Below are the code and all the weights of a small trained network. Each question names an input and a class and asks about switching units off, where a switched-off unit gives its printed mean instead of its output.

import numpy as np


def w(rows, s, z=0):
    codes = np.array(rows[::2]) - 128.0
    scale = np.full(codes.shape[1], s)
    scale[-1] = z or s
    return codes * scale


def f(y):
    return np.maximum(y, 0)


def log_softmax(a):
    a = a - a.max(-1, keepdims=True)
    return a - np.log(np.exp(a).sum(-1, keepdims=True))


def net(x, mask):
    res = np.array(x, float).reshape(1, 8) / 4 @ E
    y = f(res @ A[0][:, :-1].T + A[0][:, -1])
    res = res + np.where(mask, y, B[0][:, -1]) @ B[0][:, :-1]
    return log_softmax(res[-1] @ U[:, :-1].T + U[:, -1])


A, B = {}, {}
E = w([
[59,136,194,205,84,125,125,190,192,130,18,89],'x0',
[136,45,149,127,160,27,217,131,45,99,76,89],'x1',
[112,101,202,137,134,99,129,108,192,79,180,35],'x2',
[78,65,112,154,63,106,47,107,45,171,139,192],'x3',
[118,143,141,121,147,254,81,79,111,120,3,89],'x4',
[129,176,150,125,158,146,159,233,176,192,104,176],'x5',
[154,70,67,101,36,190,94,190,239,204,133,115],'x6',
[151,48,170,149,172,199,181,107,151,230,200,144],'x7',
],0.0095)
A[0] = w([
[143,35,132,133,134,102,154,139,90,188,106,139,127],'neuron 1',
[131,140,128,117,148,102,125,152,125,123,117,141,84],'neuron 2',
[141,96,88,96,128,183,131,94,122,131,109,79,88],'neuron 3',
[109,124,141,162,108,126,105,103,153,110,104,110,54],'neuron 4',
[133,158,136,133,133,162,164,150,146,157,103,124,24],'neuron 5',
[112,33,119,120,149,116,154,160,94,161,111,140,134],'neuron 6',
[148,100,168,116,153,96,136,114,170,108,125,87,63],'neuron 7',
[180,43,92,79,135,198,139,84,117,96,91,60,124],'neuron 8',
[177,123,85,118,154,147,191,105,111,135,188,176,82],'neuron 9',
[127,151,122,132,112,122,185,214,160,121,20,110,121],'neuron 10',
[134,122,138,142,149,117,116,112,138,117,96,155,44],'neuron 11',
[197,150,80,76,183,139,161,111,101,158,212,168,151],'neuron 12',
[141,150,156,120,172,134,142,149,157,122,117,91,60],'neuron 13',
[132,88,78,123,8,155,100,175,184,195,179,150,146],'neuron 14',
[109,132,151,120,131,124,118,110,119,123,131,104,2],'neuron 15',
[132,129,113,151,95,130,153,166,135,98,83,123,79],'neuron 16',
[108,90,77,140,41,49,75,80,35,95,110,148,107],'neuron 17',
[132,133,74,108,115,162,38,139,67,176,85,239,111],'neuron 18',
[104,128,148,136,152,114,127,115,144,144,127,129,51],'neuron 19',
[133,145,96,87,161,130,146,115,116,145,142,157,64],'neuron 20',
[88,90,178,197,151,233,157,86,106,191,115,137,144],'neuron 21',
[133,136,116,145,108,139,169,128,105,131,144,147,104],'neuron 22',
[134,38,139,141,124,112,181,155,93,186,109,135,117],'neuron 23',
[112,116,138,94,128,171,130,119,127,150,105,138,57],'neuron 24',
[122,160,107,128,149,135,129,127,152,109,152,109,35],'neuron 25',
[106,145,101,115,98,137,132,133,183,144,171,149,29],'neuron 26',
[135,125,133,128,136,173,136,107,117,115,155,142,38],'neuron 27',
[144,99,92,130,71,127,124,153,168,190,147,146,75],'neuron 28',
],0.014,0.0095)
B[0] = w([
[123,107,177,102,134,101,158,150,191,80,130,82,203],'neuron 1',
[98,143,135,128,112,144,98,102,139,139,145,108,145],'neuron 2',
[128,123,103,134,93,118,99,97,93,141,133,143,154],'neuron 3',
[152,135,147,97,172,106,130,147,108,123,145,123,150],'neuron 4',
[114,106,129,119,138,117,156,69,119,89,151,156,153],'neuron 5',
[111,84,139,108,142,106,137,138,184,85,117,100,196],'neuron 6',
[124,137,96,147,131,167,101,109,113,145,91,175,171],'neuron 7',
[139,127,98,171,84,174,89,55,78,123,145,209,179],'neuron 8',
[142,119,129,137,187,79,114,156,143,127,101,118,203],'neuron 9',
[148,198,105,116,188,112,169,132,145,245,143,152,220],'neuron 10',
[114,105,137,137,140,138,109,154,144,126,180,96,132],'neuron 11',
[192,111,179,83,216,75,137,122,130,125,138,142,243],'neuron 12',
[87,160,96,126,133,125,111,143,114,171,121,104,165],'neuron 13',
[128,111,127,167,36,254,87,160,110,164,119,118,252],'neuron 14',
[149,102,124,105,115,109,120,139,123,145,136,142,132],'neuron 15',
[143,161,155,120,146,119,145,122,142,173,144,122,159],'neuron 16',
[86,201,101,108,140,41,177,58,116,97,137,156,231],'neuron 17',
[97,210,104,171,108,186,65,120,49,171,99,119,219],'neuron 18',
[124,120,92,94,130,151,120,129,136,135,120,143,135],'neuron 19',
[179,115,147,136,144,114,107,106,104,125,156,144,160],'neuron 20',
[223,128,99,124,190,145,53,106,67,185,152,185,202],'neuron 21',
[101,118,130,126,167,136,115,125,112,121,145,114,149],'neuron 22',
[159,60,153,121,149,104,141,129,160,83,144,102,208],'neuron 23',
[152,158,125,127,128,144,132,123,111,122,165,151,143],'neuron 24',
[123,114,175,119,151,121,122,148,141,148,106,124,140],'neuron 25',
[164,95,137,103,130,153,94,144,114,122,126,133,163],'neuron 26',
[121,134,99,138,147,130,133,122,119,140,76,136,137],'neuron 27',
[92,115,105,136,66,189,99,118,127,103,111,127,196],'neuron 28',
],0.012,0.023)
U = w([
[150,124,129,109,243,22,133,74,138,144,136,132,163],'0',
[84,107,115,139,86,47,107,26,54,22,126,137,162],'1',
[97,97,100,120,62,96,228,95,221,196,133,127,17],'2',
[144,167,95,144,134,167,67,75,49,215,121,163,241],'3',
[43,239,109,140,116,92,154,146,121,170,87,68,36],'4',
[162,120,185,141,88,163,254,110,29,122,118,83,3],'5',
[158,15,147,147,102,197,70,153,145,153,126,99,130],'6',
],0.0074,0.0058)

Each question gives the input, the list of numbers given to net, and the class t.
The units are the neurons (one row each of A and B). Each row of codes is followed by its name. A weight is (code - 128) times the scale printed after its matrix; where a second scale follows, it is the last column's (A, B and U).
mask holds one flag per neuron, in row order. A switched-off neuron (its flag False) gives its mean, the last column of its row in B, instead of its output. The means were averaged over made-up inputs and are rounded, as every weight is.
A unit's drop is (log p(t) with every unit on - log p(t) with that unit switched off) / (log p(t) with every unit on - log p(t) with every unit switched off).
The circuit of an input: a set's keep is (log p(t) with only the set's units on - log p(t) with every unit switched off) / (log p(t) with every unit on - log p(t) with every unit switched off). Starting from the 12 units with the biggest drops (on a tie, the unit counted first), units are removed one at a time, each time the one whose removal leaves the highest keep (on an exact tie, the one counted first), for as long as the keep stays at least 0.8.
units of the circuit, in order: the units of the circuit, biggest drop first
unit that matters most: the unit with the biggest drop
top k neurons: the k neurons with the biggest drops, biggest first
drop when u is switched off: that unit's drop, to one decimal
input [8,7,-1,-4,-8,-6,7,-6], class 2: units of the circuit, in order : (neuron 18; neuron 12)
input [-6,7,7,-1,8,8,8,4], class 6: top 3 neurons : (neuron 17; neuron 18; neuron 23)
input [-8,1,6,2,4,0,3,-2], class 1: units of the circuit, in order : (neuron 10; neuron 21)
input [8,-7,-7,4,0,-8,-7,-7], class 1: top 4 neurons : (neuron 17; neuron 10; neuron 14; neuron 13)
input [-3,-2,-7,7,-6,-1,-3,6], class 0: units of the circuit, in order : (neuron 12)
input [1,7,8,7,-4,-4,-6,1], class 1: top 3 neurons : (neuron 10; neuron 12; neuron 17)
input [-1,8,7,-6,5,-8,1,1], class 1: top 2 neurons : (neuron 10; neuron 14)
input [6,0,0,-2,-7,1,0,-5], class 4: top 3 neurons : (neuron 12; neuron 21; neuron 23)
input [-3,2,8,8,-4,5,-2,-2], class 1: top 2 neurons : (neuron 10; neuron 12)
input [7,-6,1,-7,5,-1,3,-8], class 4: top 2 neurons : (neuron 12; neuron 21)
input [-1,-2,-6,6,-4,-6,-2,4], class 1: top 4 neurons : (neuron 17; neuron 10; neuron 18; neuron 1)
input [2,-4,6,3,-7,-1,-7,-7], class 1: top 2 neurons : (neuron 10; neuron 12)
input [2,6,-8,7,-5,0,7,-4], class 4: top 2 neurons : (neuron 17; neuron 18)
input [-8,2,-8,2,1,-8,-1,-2], class 1: unit that matters most : neuron 17
input [-5,-5,0,-4,3,-6,-2,3], class 0: top 2 neurons : (neuron 14; neuron 12)
input [-1,3,5,8,-3,-1,7,2], class 6: drop when neuron 14 is switched off : 0.7
input [-1,5,-1,4,-4,-4,1,-6], class 1: drop when neuron 2 is switched off : 0.0
input [3,-8,8,1,-5,-3,1,8], class 6: drop when neuron 17 is switched off : 0.1
input [-7,8,8,-7,6,3,2,0], class 3: drop when neuron 8 is switched off : 1.3
